Below are the code and all the weights of a small trained network. Each question names an input and a target symbol and asks about switching units off, where a switched-off unit gives its printed mean instead of its output.

import numpy as np


def w(rows, s, z=0):
    codes = np.array(rows[::2]) - 128.0
    scale = np.full(codes.shape[1], s)
    scale[-1] = z or s
    return codes * scale


def f(y):
    return y / 2 * (1 + np.tanh(0.7978845608 * (y + 0.044715 * y**3)))


def softmax(a):
    e = np.exp(a - a.max(-1, keepdims=True))
    return e / e.sum(-1, keepdims=True)


def log_softmax(a):
    a = a - a.max(-1, keepdims=True)
    return a - np.log(np.exp(a).sum(-1, keepdims=True))


def net(x, mask):
    ids = ['ΔΣΦΩαβεημξψ'.index(c) for c in x.split()]
    T = len(ids)
    res = E[ids] + P[:T]
    r = res
    for j in range(2):
        rows = slice(4 * j, 4 * j + 4)
        q, k, v = (r @ M[0][rows].T for M in (Q, K, V))
        z = softmax(np.where(np.tri(T) > 0, q @ k.T / 4**0.5, -1e9)) @ v
        o = O[0][rows]
        res = res + np.where(mask[j], z, o[:, -1]) @ o[:, :-1]
    y = f(res @ A[0][:, :-1].T + A[0][:, -1])
    res = res + np.where(mask[2:6], y, B[0][:, -1]) @ B[0][:, :-1]
    return log_softmax(res[-1] @ U[:, :-1].T + U[:, -1])


Q, K, V, O, A, B = {}, {}, {}, {}, {}, {}
E = w([
[66,186,102,124,114,29,143,187],'Δ',
[11,166,110,120,130,158,114,121],'Σ',
[49,104,105,112,161,121,227,202],'Φ',
[90,164,181,163,195,89,98,103],'Ω',
[178,98,155,160,225,46,121,139],'α',
[70,125,136,187,109,202,177,112],'β',
[64,58,43,63,145,194,162,138],'ε',
[189,172,251,187,180,159,188,177],'η',
[103,25,163,183,49,73,50,95],'μ',
[174,83,136,201,122,153,209,203],'ξ',
[102,62,180,172,212,183,103,86],'ψ',
],0.011)
P = w([
[63,41,237,115,79,134,52,175],'0',
[67,110,138,151,210,141,185,173],'1',
[66,112,140,144,203,124,170,182],'2',
[54,104,135,158,206,140,162,176],'3',
[63,108,140,154,201,140,182,187],'4',
[65,104,140,173,204,137,171,194],'5',
[49,107,134,164,210,147,167,199],'6',
[61,108,130,189,203,150,170,197],'7',
[49,104,119,170,211,159,178,207],'8',
[102,125,168,166,253,137,188,199],'9',
],0.0057)
Q[0] = w([
[25,113,171,209,188,104,209,180],'head 1',
[103,115,125,147,218,154,180,150],'head 1',
[144,172,146,85,78,99,88,89],'head 1',
[233,154,71,67,8,129,76,81],'head 1',
[224,199,84,55,14,132,28,34],'head 2',
[29,79,180,178,254,126,154,198],'head 2',
[101,94,154,177,177,116,172,128],'head 2',
[216,151,109,115,36,112,80,63],'head 2',
],0.0084)
K[0] = w([
[133,61,223,121,59,116,71,144],'head 1',
[109,96,177,78,61,79,110,171],'head 1',
[183,177,109,177,209,143,139,106],'head 1',
[145,234,45,136,250,147,191,124],'head 1',
[134,202,48,143,255,120,208,132],'head 2',
[170,39,183,98,44,111,79,144],'head 2',
[113,76,120,142,62,120,97,117],'head 2',
[136,168,89,135,176,159,177,110],'head 2',
],0.0091)
V[0] = w([
[86,139,105,98,30,144,212,186],'head 1',
[179,89,129,100,165,75,174,180],'head 1',
[111,185,76,31,50,138,105,133],'head 1',
[45,139,98,105,148,103,138,165],'head 1',
[125,138,111,86,151,2,74,133],'head 2',
[121,77,67,195,59,128,119,120],'head 2',
[166,60,81,135,99,136,141,141],'head 2',
[153,192,193,223,88,37,160,167],'head 2',
],0.0097)
O[0] = w([
[90,210,148,121,70,108,131,170,124],'head 1',
[135,122,88,214,139,125,108,232,167],'head 1',
[138,245,115,103,137,123,118,85,2],'head 1',
[73,167,141,165,116,78,151,87,187],'head 1',
[134,137,28,197,150,127,147,54,151],'head 2',
[138,101,113,89,66,67,77,134,123],'head 2',
[132,112,89,112,110,87,45,208,114],'head 2',
[199,121,138,164,39,159,199,132,181],'head 2',
],0.012,0.0074)
A[0] = w([
[114,138,226,2,105,139,74,172,38],'neuron 1',
[166,64,123,162,142,160,72,208,171],'neuron 2',
[111,127,54,161,142,162,131,123,243],'neuron 3',
[124,157,121,108,164,86,139,70,255],'neuron 4',
],0.0077,0.00091)
B[0] = w([
[185,158,76,69,152,37,177,114,162],'neuron 1',
[116,195,36,29,87,183,96,152,251],'neuron 2',
[197,156,142,156,186,16,176,154,191],'neuron 3',
[130,194,70,121,111,255,151,46,134],'neuron 4',
],0.0074,0.011)
U = w([
[183,222,68,166,71,98,178,90,11],'Δ',
[96,199,90,69,144,199,153,71,160],'Σ',
[47,142,183,217,151,76,102,208,228],'Φ',
[128,37,191,166,168,116,194,68,151],'Ω',
[174,137,3,170,215,114,97,153,124],'α',
[168,105,161,64,109,52,186,104,113],'β',
[89,181,57,92,235,110,71,132,2],'ε',
[155,131,183,107,137,241,139,167,196],'η',
[92,51,83,136,55,70,101,70,170],'μ',
[163,190,61,91,63,142,99,163,169],'ξ',
[63,41,149,66,231,173,67,136,115],'ψ',
],0.0047,0.0019)

Each question gives the input, a string of symbols that net reads in full, and the target symbol t.
The units are the heads (4 rows each of Q, K, V and O) and the neurons (one row each of A and B). Each row of codes is followed by its name. A weight is (code - 128) times the scale printed after its matrix; where a second scale follows, it is the last column's (O, A, B and U).
mask holds one flag per unit, heads first, then neurons. A switched-off unit (its flag False) gives its mean, the last column of its rows in O or B, instead of its output. The means were averaged over made-up inputs and are rounded, as every weight is.
A unit's drop is (log p(t) with every unit on - log p(t) with that unit switched off) / (log p(t) with every unit on - log p(t) with every unit switched off).
The circuit of an input: a set's keep is (log p(t) with only the set's units on - log p(t) with every unit switched off) / (log p(t) with every unit on - log p(t) with every unit switched off). Starting from all 6 units, units are removed one at a time, each time the one whose removal leaves the highest keep (on an exact tie, the one counted first), for as long as the keep stays at least 0.8.
circuit, biggest first: the units of the circuit, biggest drop first
most important unit: the unit with the biggest drop
top k neurons: the k neurons with the biggest drops, biggest first
which heads matter: for each layer, one digit per head in row order, 1 if its drop is at least 0.15 and else 0, layers parted by /
input Σ Φ β ξ Φ Φ Δ ξ, target Σ: circuit, biggest first -> [head 1; head 2]
input β β α ξ Ω, target β: top neuron -> [neuron 1]
input Φ Φ ε Σ ξ Φ Σ Φ Σ, target Φ: circuit, biggest first -> [head 1; neuron 2]
input α ξ ε, target α: top 2 neurons -> [neuron 3; neuron 2]
input Φ Ω α Φ α ψ, target Φ: which heads matter -> 10
input Φ Ω α Φ Δ η α, target Φ: which heads matter -> 10
input ψ Ω ξ Φ ε ξ α Ω ψ ξ, target ψ: circuit, biggest first -> [head 2; head 1]
input ξ Δ Φ Φ α Φ Φ ε Ω Δ, target ξ: which heads matter -> 11
input β Φ Φ Φ Φ, target β: circuit, biggest first -> [head 2; neuron 1; head 1]
input α Δ Ω ξ, target α: which heads matter -> 11
input β Φ Φ ξ, target β: circuit, biggest first -> [head 2; head 1; neuron 1]
input Φ Ω α Φ Φ β, target Φ: which heads matter -> 10
input ξ α Φ α η ψ, target ξ: top 2 neurons -> [neuron 2; neuron 1]
input ξ η α, target ξ: most important unit -> head 2
input ξ ξ Σ Φ Φ Σ Φ ξ Φ Φ, target ξ: circuit, biggest first -> [head 2; neuron 2; head 1]
input Δ α Σ α Φ Φ Ω, target Δ: circuit, biggest first -> [head 1; head 2]
input ε Ω Φ η, target ε: which heads matter -> 01
input α η Φ α Σ α ψ Φ α η, target α: which heads matter -> 11
input η Φ Φ β Σ, target η: circuit, biggest first -> [head 2; head 1]
input Φ Ω Φ Φ ξ ε, target Φ: top neuron -> [neuron 2]
input Φ ξ Ω Ω Φ α Φ α ξ Φ, target Φ: which heads matter -> 10
